Here is a tiny trained network, its code and every weight. The questions are about switching its units off for an input and a class, where a switched-off unit gives its printed mean instead of its output.

import numpy as np


def w(rows, s, z=0):
    codes = np.array(rows[::2]) - 128.0
    scale = np.full(codes.shape[1], s)
    scale[-1] = z or s
    return codes * scale


def norm(h):
    return h / np.sqrt((h * h).mean(-1, keepdims=True) + 1e-5)


def f(y):
    return y / 2 * (1 + np.tanh(0.7978845608 * (y + 0.044715 * y**3)))


def log_softmax(a):
    a = a - a.max(-1, keepdims=True)
    return a - np.log(np.exp(a).sum(-1, keepdims=True))


def net(x, mask):
    res = np.array(x, float).reshape(1, 3) / 4 @ E
    u = 0
    for l in range(2):
        y = f(norm(res) @ A[l][:, :-1].T + A[l][:, -1])
        res = res + np.where(mask[u : u + 16], y, B[l][:, -1]) @ B[l][:, :-1]
        u += 16
    return log_softmax(norm(res)[-1] @ U[:, :-1].T + U[:, -1])


A, B = {}, {}
E = w([
[90,211,175,156,110],'x0',
[218,95,181,143,78],'x1',
[120,97,179,176,254],'x2',
],0.013)
A[0] = w([
[116,88,140,100,128,69],'0.n0',
[163,71,167,129,95,62],'0.n1',
[142,127,130,131,117,123],'0.n2',
[134,73,101,100,136,23],'0.n3',
[180,138,146,132,115,24],'0.n4',
[155,129,46,254,119,4],'0.n5',
[123,198,167,108,113,60],'0.n6',
[122,210,155,175,133,99],'0.n7',
[105,102,167,120,201,67],'0.n8',
[114,141,72,97,70,52],'0.n9',
[78,130,101,118,148,113],'0.n10',
[157,84,162,177,78,7],'0.n11',
[182,87,32,164,142,71],'0.n12',
[151,67,47,113,151,32],'0.n13',
[60,107,34,161,139,112],'0.n14',
[91,112,105,208,106,104],'0.n15',
],0.011,0.0037)
B[0] = w([
[105,131,136,130,122,117],'0.n0',
[207,150,170,59,131,185],'0.n1',
[140,113,121,115,139,131],'0.n2',
[77,99,131,112,125,145],'0.n3',
[157,146,133,79,155,131],'0.n4',
[77,131,124,109,129,91],'0.n5',
[83,57,152,110,148,171],'0.n6',
[109,44,160,53,99,216],'0.n7',
[152,39,75,227,107,223],'0.n8',
[158,59,99,248,141,226],'0.n9',
[197,170,151,79,132,189],'0.n10',
[198,130,158,66,135,164],'0.n11',
[75,53,154,85,97,194],'0.n12',
[89,35,152,88,116,204],'0.n13',
[220,201,157,55,153,254],'0.n14',
[138,151,132,119,120,126],'0.n15',
],0.018,0.0038)
A[1] = w([
[128,140,106,195,82,2],'1.n0',
[128,76,138,116,119,207],'1.n1',
[124,154,42,103,8,153],'1.n2',
[105,165,55,139,54,21],'1.n3',
[102,144,157,168,195,57],'1.n4',
[133,139,95,128,104,33],'1.n5',
[55,195,244,161,80,102],'1.n6',
[154,117,84,162,56,46],'1.n7',
[113,145,171,157,152,125],'1.n8',
[109,110,127,138,107,78],'1.n9',
[175,188,138,79,155,149],'1.n10',
[74,153,35,66,187,118],'1.n11',
[144,156,113,150,129,42],'1.n12',
[104,100,103,160,99,86],'1.n13',
[93,186,65,98,180,49],'1.n14',
[22,100,160,55,119,150],'1.n15',
],0.018,0.0034)
B[1] = w([
[127,172,90,133,136,160],'1.n0',
[83,206,90,137,130,254],'1.n1',
[102,10,186,149,164,240],'1.n2',
[97,92,129,205,153,172],'1.n3',
[106,74,139,176,144,159],'1.n4',
[178,97,134,151,144,127],'1.n5',
[125,5,77,20,101,183],'1.n6',
[109,203,98,151,174,195],'1.n7',
[114,73,123,122,144,139],'1.n8',
[226,107,122,113,155,137],'1.n9',
[122,216,161,124,174,229],'1.n10',
[151,51,237,89,69,181],'1.n11',
[163,75,124,136,87,127],'1.n12',
[200,128,167,123,92,164],'1.n13',
[178,124,211,108,120,163],'1.n14',
[163,165,33,93,87,241],'1.n15',
],0.024,0.0075)
U = w([
[147,68,120,216,178,167],'0',
[153,78,66,42,104,164],'1',
[192,148,250,66,159,151],'2',
[176,232,80,134,134,171],'3',
[99,167,155,142,98,56],'4',
[81,180,158,151,88,2],'5',
],0.021,0.0093)

Each question gives the input, the list of numbers given to net, and the class t.
The units are the neurons (one row each of A and B). Each row of codes is followed by its name. A weight is (code - 128) times the scale printed after its matrix; where a second scale follows, it is the last column's (A, B and U).
mask holds one flag per neuron, layer by layer. A switched-off neuron (its flag False) gives its mean, the last column of its row in B, instead of its output. The means were averaged over made-up inputs and are rounded, as every weight is.
A unit's drop is (log p(t) with every unit on - log p(t) with that unit switched off) / (log p(t) with every unit on - log p(t) with every unit switched off).
The circuit of an input: a set's keep is (log p(t) with only the set's units on - log p(t) with every unit switched off) / (log p(t) with every unit on - log p(t) with every unit switched off). Starting from the 12 units with the biggest drops (on a tie, the unit counted first), units are removed one at a time, each time the one whose removal leaves the highest keep (on an exact tie, the one counted first), for as long as the keep stays at least 0.8.
circuit, biggest first: the units of the circuit, biggest drop first
most important unit: the unit with the biggest drop
k most important neurons: the k neurons with the biggest drops, biggest first
top k neurons in layer l: the k neurons of layer l with the biggest drops, biggest first
drop of u: that unit's drop, to one decimal
input [-7,-8,5], class 2: 2 most important neurons => 0.n14, 0.n7
input [7,0,6], class 1: most important unit => 0.n9
input [-8,8,6], class 1: 4 most important neurons => 1.n10, 0.n14, 0.n12, 0.n10
input [7,5,-6], class 1: 4 most important neurons => 1.n6, 0.n8, 0.n6, 0.n7
input [7,-6,-1], class 1: 2 most important neurons => 1.n6, 0.n7
input [3,5,5], class 0: top 3 neurons in layer 0 => 0.n14, 0.n8, 0.n10
input [-7,-8,3], class 2: 2 most important neurons => 0.n14, 1.n11
input [5,-4,0], class 1: 2 most important neurons => 1.n6, 0.n7
input [7,-7,-4], class 1: 2 most important neurons => 1.n6, 0.n7
input [2,3,3], class 3: 3 most important neurons => 1.n2, 1.n6, 1.n11
input [-3,4,4], class 0: 2 most important neurons => 0.n14, 1.n15
input [6,-2,6], class 0: 4 most important neurons => 0.n8, 0.n12, 1.n4, 0.n13
input [8,4,-7], class 1: top 2 neurons in layer 0 => 0.n8, 0.n6
input [0,-3,-1], class 3: circuit, biggest first => 1.n2
input [2,-3,-1], class 3: 2 most important neurons => 1.n2, 1.n10
input [-6,-8,-8], class 0: top 2 neurons in layer 1 => 1.n2, 1.n3
input [-5,-8,-1], class 2: drop of 0.n14 => 0.3
input [-2,-8,-1], class 2: drop of 0.n3 => 0.0
input [4,1,5], class 0: drop of 0.n8 => 1.4
input [-3,-3,1], class 3: most important unit => 0.n13
